Rows near named flat spaces through zero:
j712-j226: 8 10 2 5 -2 1 15 -31 10 1 -16 -23 4 24 20 -2 -11 -3 17 -35 11 -12 -5 -31
j712-j226: -3 -22 -3 18 -14 -21 3 -51 -17 -37 -27 -5 10 18 -14 25 -31 8 -4 -12 -16 22 21 -37
j712-j226: -21 53 12 17 15 -33 -36 11 -27 -1 -14 10 12 -6 11 21 13 7 -27 20 -23 31 33 -10
j669-j99: -1 37 13 43 22 -5 -31 73 8 34 -2 6 -12 -38 21 4 34 -1 -20 31 32 -13 0 49
j712-j226: 2 34 -3 16 -18 -20 -7 6 0 6 -22 -32 -2 4 70 -9 3 0 24 18 35 2 -19 -22
j669-j99: 10 9 5 -5 38 23 -5 40 1 3 25 19 -26 -25 18 -4 20 -7 5 25 10 -12 -10 27
j669-j99: -8 -7 -10 -8 -9 -10 -18 3 -19 -9 -6 37 30 11 -14 -9 7 1 -14 11 -16 22 14 8
j828-j204: 0 -26 6 -45 4 61 39 -1 33 15 42 18 -16 9 -55 0 14 0 9 -32 -37 -15 -1 4
j782-j109: 6 -12 -15 3 -19 20 -2 14 3 -2 -21 51 37 34 23 -25 23 -2 16 -3 14 9 -3 -1
j669-j99: -6 43 10 -32 19 22 12 -14 0 -4 8 7 -6 25 36 2 17 4 28 -14 -29 12 8 -47
j669-j99: -20 7 15 51 -23 -32 -16 3 5 12 -42 -18 10 -4 -20 20 -1 24 -20 -15 3 6 26 4
j669-j99: 12 -54 -7 -9 6 35 20 5 7 -22 22 27 -20 -10 -28 4 -4 -1 9 11 -5 -4 -8 17
j828-j204: 0 -38 -14 -21 -32 1 15 -33 1 -5 20 -5 14 9 -61 13 -24 -12 -25 -5 -26 10 3 -4
j712-j226: 10 -15 -4 41 39 -30 -43 35 -32 -20 -22 37 8 -31 8 -12 -1 -1 -22 29 34 -5 5 55
j712-j226: 12 -48 -15 15 -35 1 23 -36 2 -32 4 -22 -15 0 -15 34 -37 -9 -1 20 3 13 -8 -25
j782-j109: -7 49 12 -8 34 20 -16 45 -3 10 -2 39 -2 3 51 -17 46 9 22 11 -2 5 5 2
j828-j204: -6 -22 1 18 -25 1 8 -19 10 -1 -17 1 14 15 -34 16 -8 8 -10 -22 -10 6 15 -10
j828-j204: 6 57 18 31 34 4 -8 10 8 18 -12 -6 -4 6 36 18 17 -8 -4 -18 11 -10 11 -17
j669-j99: -5 -31 -10 -27 -1 -5 -5 -1 -18 -17 13 20 4 -9 -29 -13 -8 4 -6 15 -17 9 1 20
j712-j226: 29 3 -21 34 -43 -1 9 -7 26 35 20 -40 21 5 -14 32 -18 -55 -49 12 34 -10 -21 -2
j782-j109: 8 51 17 24 24 31 2 48 29 36 8 -6 -24 -10 45 10 37 -7 10 4 24 -20 -9 4
j669-j99: 24 -96 -6 20 8 0 33 -62 0 -50 -6 -26 -31 -12 -51 17 -66 3 7 -30 14 -27 -9 2
j782-j109: 5 7 14 28 7 19 13 -2 24 16 9 -16 -16 -5 -27 39 0 -8 -20 -17 -6 -10 11 -6
j782-j109: -12 59 10 -29 5 -25 -14 38 13 59 14 -55 -9 -25 34 -46 19 2 8 -3 26 -34 -31 32
j828-j204: 3 -10 -7 35 -19 -32 -11 -12 -10 -12 -25 -20 7 -5 9 10 -21 -2 -10 12 23 6 -1 -3
j828-j204: -16 14 -6 20 -19 -46 -36 -3 -28 -2 -24 12 40 4 -16 8 -3 1 -39 15 -11 30 26 4
j828-j204: -4 -13 -1 -19 9 4 -3 21 -7 -8 8 13 -14 -16 8 -21 8 12 18 19 2 -2 -10 20
j828-j204: 25 -35 -6 14 -11 27 30 8 33 9 13 -33 -32 -15 9 -2 -12 -11 20 0 44 -36 -38 15
j828-j204: -3 -25 -7 -9 -1 -19 -7 8 -22 -34 -18 -1 -19 -17 47 -33 -9 24 44 32 24 3 -20 8
j669-j99: -16 20 16 12 3 -4 -4 -3 -1 -2 -19 3 -1 7 1 14 10 20 4 -13 -19 12 23 -18
j782-j109: -4 6 -8 -19 -6 13 -6 2 -8 0 13 41 28 19 -19 4 15 -11 -18 8 -30 25 16 -6
j669-j99: -22 59 23 -25 36 -23 -20 24 -12 17 13 -27 -28 -31 24 -10 16 18 6 11 -15 -3 4 8
j782-j109: 3 21 8 11 10 17 2 13 12 15 19 1 -9 -6 -12 30 11 -13 -22 6 -11 2 9 -2
j782-j109: 1 -1 -2 -6 6 -5 -2 -5 -11 -14 11 -5 -12 -11 2 11 -9 -4 -3 20 -7 8 0 -4
j782-j109: -11 9 8 24 23 -48 -39 32 -27 -4 -17 -11 -12 -44 12 -11 -3 17 -13 31 21 -3 3 43
j828-j204: -7 49 10 -10 11 10 -1 -13 5 21 0 12 26 32 -1 9 18 -9 -13 -34 -29 8 22 -30
j712-j226: 3 -22 -4 -6 -19 12 22 -36 10 -6 10 -10 2 15 -38 24 -19 -8 -11 -18 -22 5 7 -23
j712-j226: -6 35 0 23 -5 -27 -26 8 -13 10 -8 -2 19 -3 5 19 4 -10 -33 19 -2 19 16 -3
j782-j109: 1 15 4 -12 1 1 8 -4 9 15 21 -30 -14 -9 -4 7 -5 -9 -5 0 -4 -8 -8 -4
j712-j226: 11 36 13 4 54 3 -13 28 5 22 -21 6 1 1 56 -49 23 4 30 -37 42 -43 -16 24
1 36 17 11 43 12 -9 28 3 9 4 8 -20 -14 25 6 22 2 4 1 3 -10 6 7 | j828-j204
-2 10 10 2 4 19 14 -9 13 1 -14 4 -2 21 15 -1 10 11 24 -30 -4 -5 5 -23 | j828-j204
-17 23 6 -22 13 9 -14 7 -10 8 8 46 28 17 -31 2 25 3 -23 -11 -46 22 32 0 | j782-j109
16 -27 -13 41 -16 -16 -12 13 4 9 -12 -4 16 -12 -13 -1 -12 -16 -27 9 40 -14 -11 35 | j669-j99
-4 55 26 -35 41 42 20 17 26 31 39 -14 -37 -5 12 7 30 0 17 -20 -26 -18 -1 -15 | j712-j226
-7 -13 -12 16 -19 -34 -27 -4 -20 -5 -32 22 44 12 -14 -16 -5 4 -21 -3 6 13 13 16 | j712-j226
-33 31 22 -19 31 -14 -20 2 -27 -19 -16 27 -4 0 4 -1 18 37 12 -5 -47 27 37 -14 | j712-j226
2 17 -13 26 -11 -32 -34 16 -15 14 -21 15 44 6 10 -11 6 -16 -32 12 23 7 4 20 | j669-j99
-12 -33 14 41 26 3 -12 -17 -19 -42 -37 63 12 11 -53 35 -2 27 -19 -24 -38 25 57 -3 | j782-j109
8 -9 1 -17 -9 19 34 -39 19 0 24 -36 -20 8 -20 23 -22 -11 4 -20 -16 -8 -7 -32 | j782-j109
-7 -25 -11 -1 -5 -13 -28 35 -15 4 0 41 26 -15 -34 -23 11 2 -26 22 2 6 5 54 | j712-j226
-10 -9 -3 40 3 -47 -48 35 -29 -4 -27 23 21 -29 -17 -6 1 9 -37 31 17 10 16 53 | j782-j109
-5 30 -15 -39 -24 -6 -9 7 -4 23 -1 11 41 29 34 -46 20 -8 13 -1 5 6 -16 -6 | j828-j204
7 38 5 12 6 13 -1 22 20 33 -2 -2 9 10 28 -7 24 -12 1 -14 20 -16 -8 1 | j828-j204
5 -55 -15 12 -1 -54 -18 -37 -33 -30 -18 -13 17 -16 -44 -11 -51 -1 -28 -5 13 -6 1 30 | j669-j99
-12 -59 6 -22 9 11 22 -61 -13 -48 -11 29 1 23 -67 10 -27 28 10 -48 -55 13 34 -24 | j712-j226
-1 -28 -18 -21 -26 -11 -2 -18 -13 -14 -8 15 29 18 -7 -25 -10 0 5 0 -2 11 -5 -1 | j782-j109
7 3 0 -16 -6 20 25 -21 16 5 24 -23 -14 7 -8 18 -9 -13 2 -9 -12 -4 -7 -25 | j782-j109

Rows near named flat spaces through zero:
j730_j76: -3 2 -11 7 -3 -12 -11 -5 2 -42 -16 -28 17 13 29 -9 28 -9 8 0 17 -15 30 19
j730_j76: 0 5 4 -29 -20 -25 4 6 -13 -12 35 15 17 3 -16 -31 -2 -22 -15 23 7 42 -25 10
j730_j76: 12 18 9 23 12 7 -18 6 -13 9 -39 -22 10 10 17 -3 4 0 12 14 -20 6 12 9
j61_j108: 27 31 28 25 7 2 -37 10 -18 -3 -40 -17 16 17 25 -7 -1 -12 11 -4 -14 17 4 25
j714_j713: -9 18 20 -12 0 -23 -2 10 17 9 -4 -9 6 2 20 4 16 -16 -10 16 -12 30 17 -15
j410_j398: 0 3 -27 -3 3 2 8 -7 3 -14 22 -1 -6 3 -13 -7 -4 -4 10 9 11 -19 -19 -3
j730_j76: 7 3 -23 7 25 9 7 -10 -4 3 -17 -24 3 -4 2 -1 -4 16 8 23 -19 -19 2 -1
j410_j398: 15 -18 5 -55 -36 -49 -4 -1 4 9 35 58 21 5 -41 -26 -38 13 -36 7 -8 40 -40 17
j970_j344: 15 8 5 4 -14 -8 -21 6 -8 -8 -3 3 5 15 -6 -12 -10 -8 6 10 1 4 -13 16
j410_j398: -19 -1 9 25 9 26 8 11 -10 13 1 -33 -13 -21 25 7 21 -14 14 26 2 7 19 -24
j410_j398: 5 -8 23 -11 -16 -19 -19 4 11 -48 49 -16 -3 -24 48 -1 3 -27 -3 -14 40 1 3 1
j970_j344: 20 7 24 -10 -17 -25 -29 6 -8 -16 -20 -3 14 20 -5 -11 -9 -2 -11 8 -11 9 3 29
j714_j713: -11 -2 6 13 11 0 -3 4 14 14 -13 -26 4 -19 48 12 18 0 5 12 -6 9 32 -22
j730_j76: 10 -3 -8 -3 14 -2 1 -5 0 16 2 -6 7 -16 10 -4 -15 15 -2 19 -18 6 -8 -7
j61_j108: 7 23 -4 9 27 16 8 -3 -4 19 -26 -5 -6 11 -18 9 -5 7 4 0 -26 -9 -7 -3
j730_j76: -12 -6 9 33 -3 20 -11 5 22 17 -25 7 -16 1 29 33 15 5 17 -45 15 -20 30 -17
j714_j713: -10 -15 -21 -8 -4 2 17 -11 -10 -14 -17 8 8 17 -32 -6 10 16 -8 -8 1 -19 10 20
j970_j344: 15 -8 22 -28 -17 -27 -13 4 15 10 44 31 2 -22 12 -3 -30 -2 -18 -10 6 31 -27 -9
j970_j344: -42 -14 -12 4 -30 -3 19 18 -10 17 6 -11 6 4 -8 -20 39 -21 5 64 5 36 23 -20
j714_j713: 18 -10 -1 -2 1 -28 -25 -3 3 4 -17 -15 37 -15 50 -17 -6 17 -5 24 -17 24 16 10
j714_j713: -9 -12 -13 19 7 20 6 -6 -2 5 -23 0 0 0 7 10 12 15 8 -21 4 -17 19 1
j61_j108: 1 8 -1 18 9 14 -4 3 -1 10 -13 -11 -8 1 6 7 1 0 13 5 -5 -8 3 -7
j970_j344: 2 -18 -5 4 -5 -6 -11 -7 11 -12 -8 -5 4 -5 22 6 1 14 2 -13 9 -19 18 5
j61_j108: 38 18 -5 -29 -1 -30 -17 -9 11 17 -32 35 1 43 -67 0 -50 33 -17 4 -45 -19 -36 25
j730_j76: -6 -2 25 6 -20 -4 -15 8 6 -13 -6 11 -1 9 15 9 16 -14 -2 -38 22 5 19 9
j970_j344: 11 -8 -9 38 1 31 -15 -2 -35 -7 -32 -6 14 7 7 -13 3 9 20 -13 7 -10 4 30
j970_j344: 2 -17 -6 28 20 26 0 -5 -14 15 -8 -10 16 -34 50 -1 4 15 11 -16 3 11 12 -3
j61_j108: -16 -15 10 3 9 22 19 1 13 13 28 0 -32 -32 8 28 -2 1 -1 -19 12 -15 3 -33
j410_j398: -16 -1 -32 45 11 49 15 -7 -31 -9 -36 3 9 20 -8 -6 33 1 27 -38 21 -20 14 22
j61_j108: 2 -15 0 -43 -25 -24 10 -5 6 -31 56 24 -13 0 -42 -9 -21 -7 -21 -1 21 -11 -32 7
j970_j344: 16 19 -19 36 47 39 1 -14 -11 -3 -32 -23 -2 -2 19 12 -1 12 24 -29 -7 -35 0 7
j714_j713: 12 -8 26 -11 8 -32 -23 -3 7 -25 -9 -41 31 -28 76 -5 9 2 -16 10 -6 20 38 10
j970_j344: -14 9 -2 -17 2 -9 17 0 15 1 7 -2 -12 7 -18 9 8 -7 -8 11 -5 -5 3 -15
j61_j108: 3 20 -3 14 23 2 -5 -7 13 -11 -8 3 20 -4 53 5 20 -10 8 -53 15 11 12 2
j410_j398: 15 24 -13 19 37 17 1 -2 -2 44 -21 -4 7 -9 15 2 -14 12 14 13 -33 14 -16 -17
j714_j713: -14 -36 -18 -21 -11 -23 8 -8 34 -10 43 -7 -3 -35 35 6 0 10 -7 13 20 -11 13 -27
j410_j398: -5 -9 3 -18 -27 -7 8 0 -23 -18 10 39 18 20 -38 -23 5 -8 -17 -26 18 23 -14 33
j714_j713: -2 26 7 12 7 5 -1 13 -10 27 -21 -11 0 14 -10 -5 6 -12 8 35 -25 23 -2 -9
j410_j398: -9 13 -5 12 20 20 18 8 -13 47 -13 -8 -5 -6 -15 -1 0 2 6 40 -32 22 -8 -23
j970_j344: 36 47 10 15 12 -2 -32 11 -15 5 -2 -10 7 13 8 -19 -22 -23 19 24 -16 23 -40 9
j410_j398: 5 41 9 -11 26 -2 10 -1 6 1 -29 -14 -15 30 -37 14 1 -6 -7 7 -32 -15 -2 0
j61_j108: -14 -9 -32 22 3 17 9 2 0 34 -29 -16 -10 8 -19 3 4 19 20 50 -22 -20 11 -19
j410_j398: -1 -12 -12 -24 -14 -26 -4 -6 34 -34 30 -18 -25 1 -8 13 -10 0 -2 21 14 -49 1 -12
j730_j76: -16 24 -4 14 9 39 29 5 -19 24 -19 23 -26 32 -70 10 8 -9 8 -17 -8 -9 -18 -2
j61_j108: -18 -15 -15 -5 -20 -4 9 3 -12 -26 27 -11 6 -3 -1 -22 19 -18 4 28 25 6 3 3
j730_j76: 29 26 21 24 41 16 -17 -5 -34 3 -78 -35 27 11 18 -3 0 18 -2 -5 -45 4 22 37
j714_j713: -8 22 6 -23 -17 -1 17 12 10 5 59 33 -41 15 -64 5 -18 -33 -1 6 14 1 -54 -24
j714_j713: -15 -21 -34 23 6 28 18 -17 -15 5 -61 18 15 27 -26 4 23 35 5 -42 -2 -30 31 27
j730_j76: 18 -31 17 -4 11 5 -9 -7 23 24 8 -2 -27 -40 17 36 -43 40 -10 -14 -15 -34 0 -22
j61_j108: -12 24 -12 29 21 21 6 0 -10 -29 6 -27 14 -6 50 -10 41 -35 25 -19 31 10 12 -1
-11 -17 -9 -9 -16 -8 4 -3 14 -13 -5 -4 -16 13 -24 11 3 10 -3 10 4 -35 15 -1 | j410_j398
-15 2 -29 -21 17 -12 34 -13 -15 15 -40 8 41 18 -27 -23 22 21 -22 19 -35 29 16 17 | j61_j108
37 -6 15 39 33 6 -49 -8 9 -5 -69 -73 2 -19 75 27 -16 39 17 14 -33 -52 50 8 | j730_j76
-8 33 4 10 23 25 23 5 -28 21 -30 1 1 22 -37 -5 15 -11 0 5 -25 20 -7 5 | j410_j398
5 -25 -2 5 3 -1 -9 -12 8 -17 -2 -3 11 -20 41 8 1 18 -2 -36 16 -15 21 9 | j714_j713
-7 -16 8 -9 -12 -12 0 1 15 13 22 31 12 -20 28 2 2 1 -11 -32 16 30 2 -10 | j730_j76
5 -8 5 0 -32 -26 -30 5 -2 -44 21 -2 28 1 44 -26 16 -24 5 -7 39 21 8 24 | j61_j108
-3 18 -2 -33 31 -5 37 -16 -5 -1 -4 20 16 4 -27 -2 5 7 -31 -32 -19 18 -9 10 | j61_j108
-11 1 8 2 -7 12 11 12 -25 -10 54 -7 3 -27 17 -24 11 -37 5 19 27 40 -20 -9 | j410_j398
17 -2 7 -15 0 -26 -14 -6 11 24 -41 26 25 14 -2 2 -16 32 -21 -16 -32 15 9 16 | j61_j108
-10 17 -16 9 25 13 21 -10 -18 5 -35 16 39 12 11 -14 33 1 -3 -40 -4 33 14 19 | j730_j76
-4 -10 9 -13 -11 -15 -4 4 16 -13 27 -17 -15 -14 12 7 -3 -7 -3 22 9 -10 5 -16 | j410_j398
-2 11 4 -15 6 -5 11 0 9 5 14 6 -10 0 -14 6 -4 -6 -7 0 -5 3 -11 -11 | j970_j344
-4 4 17 -36 -2 -23 11 -4 18 -10 1 8 -10 11 -29 15 -3 3 -28 -11 -11 -9 5 1 | j970_j344
14 -25 -10 39 14 9 -31 -10 29 23 -50 -15 5 -18 68 30 -7 44 20 -26 -9 -35 42 -9 | j410_j398
-21 -13 1 -20 -11 -18 14 5 20 13 27 3 -2 -18 12 2 10 -6 -11 21 3 22 9 -28 | j970_j344
24 20 28 16 23 -7 -26 0 -26 7 -59 -11 56 -1 60 -18 13 6 -9 -22 -27 55 27 35 | j730_j76
7 -27 -24 16 5 13 -4 -8 -11 -1 1 -21 5 -23 18 -8 -11 22 13 25 0 -19 1 1 | j714_j713
-30 -36 -29 -14 -25 -3 26 0 -5 2 22 -4 -4 -6 -31 -15 11 6 -4 54 7 -5 6 -12 | j61_j108
-6 -11 -9 14 13 14 5 -8 -2 -4 -22 -15 4 -6 17 8 13 14 4 -12 1 -18 25 3 | j970_j344
11 13 -17 -4 6 -10 -4 -7 6 2 -18 10 10 21 -15 -5 -7 10 1 -1 -14 -6 -9 11 | j61_j108
0 9 8 -20 -17 -16 -2 3 28 6 33 49 -12 9 -16 11 -13 -12 -8 -41 18 10 -27 -11 | j714_j713
13 41 48 15 13 19 -15 23 -7 5 32 -24 -36 -15 14 14 -13 -45 14 10 3 14 -28 -25 | j714_j713
-38 -38 3 1 -36 2 16 9 -27 2 -24 -3 17 7 -16 -17 39 3 -13 28 5 23 45 13 | j970_j344
-20 3 -41 0 9 3 20 -11 43 -11 18 -9 -33 8 -10 26 11 -1 19 0 17 -58 3 -34 | j970_j344

Rows near named flat spaces through zero:
j859j485: 18 -35 -24 4 -4 2 5 -29 37 21 33 -20 3 13 30 -22 -10 -22 -13 -16 -2 -8 -5 28
j905j137: -13 27 -14 -16 -18 12 11 8 -38 -4 -26 4 -6 -20 -14 11 16 36 40 29 6 -19 15 -57
j726j403: -16 -20 -11 8 33 -10 -17 -43 35 2 34 -5 -11 8 -2 -33 -11 -54 9 -1 4 -20 -5 -8
j726j403: 6 29 41 10 20 -34 -11 40 -16 10 -34 20 -8 10 -30 14 13 -12 23 5 9 17 -11 3
j726j403: 32 30 -9 11 -16 -20 6 20 -33 0 -29 14 4 7 17 -3 -6 21 17 15 24 -17 36 -45
j905j137: 4 27 -35 -33 -27 -18 17 2 -44 21 0 -7 -26 26 33 29 14 -5 22 -19 31 -2 0 10
j859j485: 3 -6 35 0 -19 9 -30 7 28 -13 -24 -1 -4 -5 16 -16 -15 29 -14 -3 -23 3 -2 23
j356j95: 5 -31 -12 -3 -29 10 30 27 -1 26 4 15 50 -2 21 -2 14 29 11 43 21 -36 30 -37
j726j403: 36 36 -10 3 -15 -22 12 44 -32 3 -33 16 -6 26 13 8 6 16 18 14 41 -13 42 -57
j905j137: -11 -23 -37 -31 -33 12 8 -20 10 8 24 -9 -2 14 46 -10 1 -2 0 7 15 -35 24 -14
j859j485: 31 -40 -28 9 -16 -4 32 2 13 25 32 0 39 15 35 -8 -3 -15 -27 6 15 -15 25 8
j356j95: -7 -8 18 7 -5 7 -14 15 8 -3 -1 10 18 5 21 1 -8 29 -7 -6 10 0 -7 17
j356j95: -3 17 49 35 20 11 -37 -23 1 -52 -25 1 2 -48 -31 -14 -36 24 -38 -14 -62 34 -19 35
j356j95: 7 27 -24 -14 -6 -7 21 33 -36 17 -4 3 -13 29 8 37 22 13 23 -15 45 9 -4 -11
j726j403: -13 1 12 -10 -15 9 -25 -43 10 -27 -12 -12 -18 -31 2 -25 -20 2 -11 4 -48 -6 3 10
j356j95: 25 -10 -33 12 -10 -7 5 0 10 25 15 -1 9 29 47 -17 -7 12 22 -2 45 -31 15 -25
j859j485: -33 -26 1 -8 13 23 -1 -15 24 -7 24 -3 7 -12 -18 -3 6 -11 -9 8 -13 -3 -11 0
j859j485: -7 -1 28 26 28 4 -24 4 17 1 2 1 5 -1 -9 1 -9 18 3 -26 -1 24 -45 42
j905j137: 54 28 -23 37 8 -33 1 -3 -18 20 -10 -1 -5 18 23 -15 -17 3 28 -16 32 -7 6 -15
j356j95: -20 -31 3 -6 -28 20 9 -24 -2 3 7 1 40 -42 9 -10 -4 25 -6 29 -34 -19 3 12
j905j137: 34 -25 11 -14 -36 -7 2 31 33 19 -6 -7 -1 36 45 0 0 0 -33 -16 3 8 11 44
j859j485: 28 -2 8 7 9 -6 25 46 2 26 -5 0 7 19 -21 28 23 -3 -7 -11 11 32 -16 23
j859j485: 35 7 7 18 -5 -23 9 33 -12 24 -11 9 17 20 19 11 0 12 1 -10 23 10 -2 21
j726j403: 17 10 -3 -15 -54 19 4 10 -17 -6 -31 -8 1 -14 32 6 -5 62 -8 0 -16 -1 13 7
j356j95: -11 -16 -16 11 13 10 -10 -5 23 1 25 5 10 18 22 -16 -8 7 11 0 35 -25 4 -27
j726j403: -1 -25 -21 10 11 15 -5 -57 32 2 30 -25 -5 -18 1 -31 -16 -17 -3 -9 -27 -8 -16 14
j726j403: -4 0 0 3 14 5 5 -7 1 -10 6 -4 -3 -9 -23 4 2 -14 -12 -3 -13 12 -4 1
j905j137: -31 1 10 -15 -2 -6 -14 5 -6 -16 0 21 4 6 9 -4 -1 -9 3 22 15 -25 24 -31
j905j137: -15 -9 8 -1 -12 12 -8 1 5 -6 -8 10 18 -15 7 -15 -3 26 13 29 -1 -27 16 -32
j726j403: -4 19 27 -3 4 -36 -20 17 -13 -5 -20 22 -9 17 7 -3 -4 -24 8 10 15 -9 18 -9
j905j137: -43 0 46 -12 6 16 -17 12 4 -20 -23 13 4 -31 -43 4 12 13 5 29 -31 4 -9 -9
j356j95: 3 0 -26 -25 -22 5 32 1 -20 27 -1 -12 -4 -5 -5 18 25 3 22 10 -1 -3 -3 -5
j859j485: -13 0 8 16 26 -1 -15 -15 8 -1 10 0 0 -5 -10 -6 -7 -4 9 -12 0 7 -26 14
j726j403: -1 14 -14 2 -21 21 7 -9 -27 -24 -16 3 12 -32 0 -4 -9 43 1 22 -12 -16 27 -44
j356j95: 43 -4 -17 14 -24 -16 15 19 -5 26 -7 5 21 19 40 -10 -5 18 11 9 29 -22 27 -18
j356j95: -26 31 -15 9 38 11 -12 -17 -21 -33 13 0 -21 -3 -24 11 -7 -1 5 -22 14 13 -14 -22
j905j137: 3 -20 -12 2 13 3 2 -18 25 -3 29 -11 -5 11 2 -6 -6 -34 -29 -18 -5 9 -3 20
j859j485: 23 -4 -37 -4 -22 18 16 -9 -2 2 16 -21 -5 11 35 9 -7 22 -22 -31 7 10 -1 21
j905j137: -1 -13 -15 -11 -19 16 14 8 1 -3 8 0 12 3 16 5 3 15 -14 7 7 -10 18 -13
j859j485: -31 29 26 -14 -2 -8 -14 26 -32 -7 -28 21 -5 -3 -10 20 12 22 29 13 13 -2 -5 -14
j726j403: -16 -22 -12 -23 -33 25 -9 -19 21 -3 10 -12 -2 -1 39 -11 -7 24 -7 -3 -7 -18 2 13
j356j95: -41 6 24 7 32 11 -19 17 -1 -36 9 23 9 3 -21 13 -3 2 -17 -1 15 8 -2 -14
j859j485: 13 16 0 -1 -28 -5 -28 -25 -1 -17 -20 -6 -19 -3 42 -25 -29 23 1 -9 -10 -16 15 2
j905j137: 1 8 -25 -3 5 -15 7 -17 -21 12 22 -5 -8 15 20 12 -2 -19 3 -26 19 6 -13 27
17 24 39 24 14 -3 -17 29 -1 -13 -35 6 -5 -7 -26 7 -5 26 -5 -11 -13 32 -16 14 | j859j485
9 3 -9 -11 4 4 9 1 7 -2 2 -13 -23 7 -16 8 9 -21 -12 -11 -8 16 -1 3 | j905j137
-63 -20 2 -28 19 25 9 11 6 -10 26 13 10 -3 -37 21 29 -19 3 27 10 -9 -1 -32 | j356j95
2 -15 -7 -4 -11 5 -1 -32 15 9 5 -16 -3 -16 6 -17 -6 -4 3 1 -26 -7 -8 17 | j356j95
1 -25 -12 -5 -11 20 5 -22 25 10 13 -19 2 -11 6 -12 -1 6 -3 -2 -20 -4 -11 15 | j905j137
0 4 19 26 31 -17 -4 -21 -9 -3 4 3 11 -24 -32 -4 -10 -28 -7 -3 -27 19 -21 28 | j726j403
-8 -18 9 -12 -19 0 -16 -15 23 -2 -1 -1 0 -1 24 -23 -10 -3 -2 13 -12 -23 13 2 | j859j485
33 -20 9 23 -16 12 8 -10 22 6 -20 -9 24 -36 -12 -32 -9 23 -3 30 -41 -11 14 -15 | j356j95
-11 -34 -12 -23 -19 12 0 -16 30 4 24 -10 -1 11 29 -10 -1 -15 -20 -2 -5 -14 7 17 | j905j137
18 5 -25 5 -4 -28 -22 -44 9 29 16 -19 -27 26 56 -26 -22 -16 32 -36 20 -16 -22 36 | j859j485
-12 14 -15 -12 -5 6 4 -7 -15 -6 -8 0 -11 -9 -10 -1 7 6 24 19 4 -18 14 -44 | j905j137
18 25 22 0 -3 -24 -4 37 -17 4 -29 11 -11 18 0 16 6 1 2 -7 12 16 2 10 | j905j137
45 2 -8 13 -41 -10 9 -4 -16 23 -19 -7 19 -9 45 -9 -16 41 4 -5 -8 -6 4 29 | j356j95
36 7 -27 -23 -60 -12 15 27 -23 32 -9 -5 -2 41 82 19 1 38 3 -25 39 -7 12 32 | j859j485
21 -7 -3 1 -13 -17 -17 -27 23 13 0 -14 -18 11 34 -28 -17 -16 4 -14 -8 -10 -2 26 | j726j403
-1 22 -10 0 24 -15 36 19 -41 -5 -8 17 6 -14 -62 19 26 -38 10 38 5 0 30 -66 | j859j485
4 5 13 23 26 0 -13 -20 12 -21 -4 -2 -4 -21 -30 -20 -14 -13 -7 3 -25 6 -1 -12 | j859j485
-25 28 14 -60 -30 -12 -8 12 -17 10 -38 -6 -54 7 -8 19 30 -11 38 10 -9 -2 -4 -2 | j905j137
12 25 13 25 12 -1 -16 17 -12 -19 -15 8 1 4 4 6 -16 31 -7 -20 12 17 -6 3 | j356j95
